Here is a tiny trained network, its code and every weight. The questions are about switching its units off for an input and a class, where a switched-off unit gives its printed mean instead of its output.

import numpy as np


def w(rows, s, z=0):
    codes = np.array(rows[::2]) - 128.0
    scale = np.full(codes.shape[1], s)
    scale[-1] = z or s
    return codes * scale


def norm(h):
    return h / np.sqrt((h * h).mean(-1, keepdims=True) + 1e-5)


def f(y):
    return np.maximum(y, 0)


def log_softmax(a):
    a = a - a.max(-1, keepdims=True)
    return a - np.log(np.exp(a).sum(-1, keepdims=True))


def net(x, mask):
    res = np.array(x, float).reshape(1, 4) / 4 @ E
    u = 0
    for l in range(2):
        y = f(norm(res) @ A[l][:, :-1].T + A[l][:, -1])
        res = res + np.where(mask[u : u + 14], y, B[l][:, -1]) @ B[l][:, :-1]
        u += 14
    return log_softmax(norm(res)[-1] @ U[:, :-1].T + U[:, -1])


A, B = {}, {}
E = w([
[142,112,81,131,172,75,138,2,106],'x0',
[119,151,232,125,80,197,104,166,49],'x1',
[120,4,210,101,49,121,140,101,138],'x2',
[128,47,169,116,182,96,154,147,232],'x3',
],0.0077)
A[0] = w([
[123,166,79,129,50,151,121,219,86,102],'0.n1',
[125,89,176,127,84,135,121,172,172,59],'0.n2',
[135,170,138,127,167,134,135,162,119,99],'0.n3',
[130,132,184,138,65,141,123,101,31,7],'0.n4',
[123,105,246,126,46,154,124,242,116,7],'0.n5',
[131,119,105,119,133,127,114,98,121,79],'0.n6',
[136,144,116,112,122,129,132,152,112,80],'0.n7',
[118,113,111,122,116,124,124,137,125,95],'0.n8',
[128,105,171,113,87,134,128,179,133,1],'0.n9',
[124,157,178,127,206,134,134,138,127,93],'0.n10',
[126,122,219,123,46,143,127,115,5,37],'0.n11',
[130,28,217,129,72,127,133,159,210,173],'0.n12',
[125,63,105,125,109,125,125,90,182,34],'0.n13',
[126,110,18,121,100,103,135,21,111,63],'0.n14',
],0.017,0.0047)
B[0] = w([
[169,250,138,103,75,52,146,93,113,205],'0.n1',
[162,64,134,230,65,136,132,116,204,184],'0.n2',
[84,159,149,151,116,122,69,149,199,160],'0.n3',
[136,156,151,28,140,210,36,40,98,195],'0.n4',
[162,114,118,251,69,236,204,245,73,248],'0.n5',
[153,100,86,127,110,154,158,160,160,147],'0.n6',
[113,137,88,119,109,108,137,124,130,141],'0.n7',
[134,108,156,121,102,144,120,111,154,133],'0.n8',
[145,127,145,218,90,153,149,148,144,170],'0.n9',
[165,149,193,133,199,164,83,141,171,153],'0.n10',
[153,152,172,25,121,228,10,87,35,229],'0.n11',
[82,127,211,58,145,18,225,157,165,248],'0.n12',
[145,135,139,56,161,62,117,49,114,179],'0.n13',
[196,48,91,227,95,144,158,91,138,225],'0.n14',
],0.022,0.018)
A[1] = w([
[121,75,21,200,126,161,110,107,92,61],'1.n1',
[72,127,106,31,135,242,33,130,4,42],'1.n2',
[18,64,121,105,151,69,135,114,152,47],'1.n3',
[57,116,107,126,254,196,60,178,148,92],'1.n4',
[69,186,64,127,102,64,125,174,134,82],'1.n5',
[123,80,28,201,132,166,138,95,80,57],'1.n6',
[103,124,122,138,142,120,123,114,102,80],'1.n7',
[144,154,139,101,169,163,113,130,62,73],'1.n8',
[82,109,90,143,150,136,131,156,95,4],'1.n9',
[77,218,114,87,158,83,105,90,106,76],'1.n10',
[50,93,127,86,166,32,167,98,108,19],'1.n11',
[106,131,95,127,97,83,103,153,100,54],'1.n12',
[157,231,86,154,99,172,78,177,76,105],'1.n13',
[85,58,145,156,133,162,133,196,61,45],'1.n14',
],0.017,0.0033)
B[1] = w([
[146,106,71,201,134,159,117,69,108,207],'1.n1',
[184,144,150,10,94,170,8,61,88,255],'1.n2',
[81,56,134,101,167,102,77,79,134,168],'1.n3',
[163,96,159,176,115,94,1,208,144,148],'1.n4',
[67,175,96,168,166,176,123,154,119,149],'1.n5',
[174,124,84,190,168,164,154,105,108,211],'1.n6',
[123,113,144,146,143,140,129,124,107,128],'1.n7',
[130,93,106,88,111,156,103,116,150,181],'1.n8',
[126,132,130,151,98,126,141,140,127,128],'1.n9',
[100,141,104,165,107,131,175,170,127,165],'1.n10',
[169,114,74,20,211,84,125,165,88,188],'1.n11',
[111,142,141,113,194,183,149,134,163,133],'1.n12',
[31,70,79,57,185,98,137,66,131,248],'1.n13',
[161,152,64,184,84,103,144,179,91,165],'1.n14',
],0.024,0.013)
U = w([
[139,156,147,5,57,229,31,81,46,196],'0',
[122,125,145,162,164,103,16,198,187,8],'1',
[144,48,162,17,182,11,173,133,141,76],'2',
[189,81,42,214,140,148,132,62,119,210],'3',
[124,126,198,189,44,161,222,252,113,195],'4',
[19,222,56,134,141,108,134,145,146,53],'5',
],0.013,0.0011)

Each question gives the input, the list of numbers given to net, and the class t.
The units are the neurons (one row each of A and B). Each row of codes is followed by its name. A weight is (code - 128) times the scale printed after its matrix; where a second scale follows, it is the last column's (A, B and U).
mask holds one flag per neuron, layer by layer. A switched-off neuron (its flag False) gives its mean, the last column of its row in B, instead of its output. The means were averaged over made-up inputs and are rounded, as every weight is.
A unit's drop is (log p(t) with every unit on - log p(t) with that unit switched off) / (log p(t) with every unit on - log p(t) with every unit switched off).
unit that matters most: the unit with the biggest drop
top k neurons: the k neurons with the biggest drops, biggest first
k most important neurons of layer l: the k neurons of layer l with the biggest drops, biggest first
drop when u is switched off: that unit's drop, to one decimal
input [-1,-3,-7,5], class 1: unit that matters most => 0.n11
input [1,2,-8,2], class 1: top 3 neurons => 0.n11; 0.n10; 1.n4
input [-5,-8,-5,-3], class 5: top 2 neurons => 0.n11; 0.n5
input [8,-3,2,6], class 2: top 2 neurons => 0.n5; 0.n13
input [1,-2,-6,0], class 3: top 2 neurons => 0.n12; 0.n11
input [-1,-1,6,-1], class 4: 2 most important neurons of layer 0 => 0.n12; 0.n5
input [2,3,-6,1], class 1: top 3 neurons => 0.n11; 0.n10; 1.n4
input [-5,-6,-2,1], class 5: top 3 neurons => 0.n11; 0.n14; 0.n4
input [0,7,-8,5], class 1: top 2 neurons => 0.n10; 0.n11
input [6,-7,-3,8], class 3: top 2 neurons => 0.n12; 0.n14
input [-4,-8,3,-7], class 3: 2 most important neurons of layer 0 => 0.n14; 0.n12
input [-5,-4,-3,0], class 5: drop when 0.n11 is switched off => 0.3
input [0,-3,-4,-2], class 3: drop when 0.n12 is switched off => 0.8
input [-6,1,-8,8], class 1: top neuron => 0.n10
input [8,7,-8,3], class 1: drop when 0.n10 is switched off => 0.2
input [-8,3,-2,8], class 4: drop when 1.n9 is switched off => 0.0
input [-8,0,-4,-5], class 5: 2 most important neurons of layer 0 => 0.n1; 0.n11
